Here is a tiny trained network, its code and every weight. The questions are about switching its units off for an input and a class, where a switched-off unit gives its printed mean instead of its output.

import numpy as np


def w(rows, s, z=0):
    codes = np.array(rows[::2]) - 128.0
    scale = np.full(codes.shape[1], s)
    scale[-1] = z or s
    return codes * scale


def f(y):
    return y / 2 * (1 + np.tanh(0.7978845608 * (y + 0.044715 * y**3)))


def log_softmax(a):
    a = a - a.max(-1, keepdims=True)
    return a - np.log(np.exp(a).sum(-1, keepdims=True))


def net(x, mask):
    res = np.array(x, float).reshape(1, 6) / 4 @ E
    y = f(res @ A[0][:, :-1].T + A[0][:, -1])
    res = res + np.where(mask, y, B[0][:, -1]) @ B[0][:, :-1]
    return log_softmax(res[-1] @ U[:, :-1].T + U[:, -1])


A, B = {}, {}
E = w([
[164,164,203,122,23,59],'x0',
[126,125,129,129,128,123],'x1',
[7,174,84,176,113,43],'x2',
[133,111,117,128,111,119],'x3',
[164,194,81,189,49,237],'x4',
[1,60,156,65,78,213],'x5',
],0.0062)
A[0] = w([
[158,195,199,108,42,91,157],'n1',
[119,117,80,142,211,165,138],'n2',
[107,63,190,67,233,40,145],'n3',
[42,67,159,91,64,179,123],'n4',
[204,78,187,103,142,179,100],'n5',
[41,135,64,179,113,67,153],'n6',
[187,185,122,171,170,93,80],'n7',
[181,154,88,181,137,100,134],'n8',
[109,116,112,187,221,178,159],'n9',
[185,183,99,169,161,94,45],'n10',
[128,138,25,140,170,188,220],'n11',
[41,101,164,63,37,185,88],'n12',
[195,70,200,117,148,185,89],'n13',
[212,84,152,79,139,171,109],'n14',
[111,145,80,126,223,164,254],'n15',
[128,186,133,217,81,220,80],'n16',
[135,187,254,123,34,104,158],'n17',
[182,189,104,133,173,85,76],'n18',
[225,68,157,86,149,179,132],'n19',
[74,96,116,83,157,218,171],'n20',
[134,179,96,172,75,185,117],'n21',
],0.0073,0.0041)
B[0] = w([
[122,83,103,50,104,73,213],'n1',
[121,112,114,75,94,118,184],'n2',
[126,76,242,198,21,207,253],'n3',
[209,133,107,203,227,50,241],'n4',
[50,185,96,171,114,85,194],'n5',
[80,223,134,162,74,110,229],'n6',
[124,85,103,157,163,67,175],'n7',
[148,84,128,133,146,93,180],'n8',
[130,126,97,56,93,107,196],'n9',
[136,98,103,201,177,71,162],'n10',
[153,102,163,55,70,59,243],'n11',
[184,91,76,191,212,67,235],'n12',
[53,156,86,176,112,80,190],'n13',
[50,205,108,181,81,118,196],'n14',
[160,137,144,69,74,68,249],'n15',
[172,49,255,213,60,211,193],'n16',
[137,95,53,28,108,73,225],'n17',
[174,83,105,173,171,109,167],'n18',
[87,188,123,169,100,67,224],'n19',
[156,118,112,132,128,40,244],'n20',
[125,92,192,136,116,145,183],'n21',
],0.0069,0.0048)
U = w([
[141,66,216,183,70,165,95],'0',
[172,88,73,189,230,106,99],'1',
[140,144,125,112,107,124,253],'2',
[56,246,98,170,96,122,91],'3',
[149,102,82,19,100,115,52],'4',
[151,136,143,119,129,136,232],'5',
[117,158,120,120,185,209,63],'6',
],0.011,0.0055)

Each question gives the input, the list of numbers given to net, and the class t.
The units are the neurons (one row each of A and B). Each row of codes is followed by its name. A weight is (code - 128) times the scale printed after its matrix; where a second scale follows, it is the last column's (A, B and U).
mask holds one flag per neuron, in row order. A switched-off neuron (its flag False) gives its mean, the last column of its row in B, instead of its output. The means were averaged over made-up inputs and are rounded, as every weight is.
A unit's drop is (log p(t) with every unit on - log p(t) with that unit switched off) / (log p(t) with every unit on - log p(t) with every unit switched off).
The circuit of an input: a set's keep is (log p(t) with only the set's units on - log p(t) with every unit switched off) / (log p(t) with every unit on - log p(t) with every unit switched off). Starting from the 12 units with the biggest drops (on a tie, the unit counted first), units are removed one at a time, each time the one whose removal leaves the highest keep (on an exact tie, the one counted first), for as long as the keep stays at least 0.8.
circuit, biggest first: the units of the circuit, biggest drop first
top k neurons: the k neurons with the biggest drops, biggest first
drop of u: that unit's drop, to one decimal
input [4,6,5,-8,2,8], class 1: circuit, biggest first	(n12, n4)
input [-2,-4,0,1,-3,6], class 1: circuit, biggest first	(n4, n12)
input [-7,-8,-2,7,3,8], class 1: circuit, biggest first	(n4)
input [-1,4,6,-2,6,-3], class 0: circuit, biggest first	(n16, n21)
input [8,-4,0,-1,1,-2], class 4: top 2 neurons	(n17, n1)
input [-5,-5,-4,-2,1,3], class 4: circuit, biggest first	(n11, n3)
input [8,4,0,-6,4,-4], class 4: top 2 neurons	(n17, n1)
input [1,-6,1,-5,6,-1], class 0: top 2 neurons	(n16, n21)
input [7,-3,1,4,-4,-6], class 4: top 3 neurons	(n17, n1, n4)
input [8,2,-3,-4,-2,-4], class 4: circuit, biggest first	(n17, n1)
input [-2,4,7,0,4,-8], class 1: top 4 neurons	(n10, n18, n7, n8)
input [-3,-6,-3,-2,-2,8], class 1: circuit, biggest first	(n4, n12)
input [2,6,1,6,3,-6], class 1: top 2 neurons	(n3, n10)
input [8,6,-1,1,5,4], class 4: circuit, biggest first	(n17)
input [3,-3,3,-6,7,8], class 1: top 3 neurons	(n12, n4, n3)
input [-6,-6,2,-1,-7,-7], class 0: drop of n12	0.1
input [-6,3,-7,-1,-5,-6], class 3: drop of n14	0.3
input [-2,5,-6,-3,5,1], class 3: drop of n14	0.3
input [3,6,-4,4,0,-6], class 1: drop of n7	0.2
input [3,1,1,-6,8,1], class 0: circuit, biggest first	(n16)
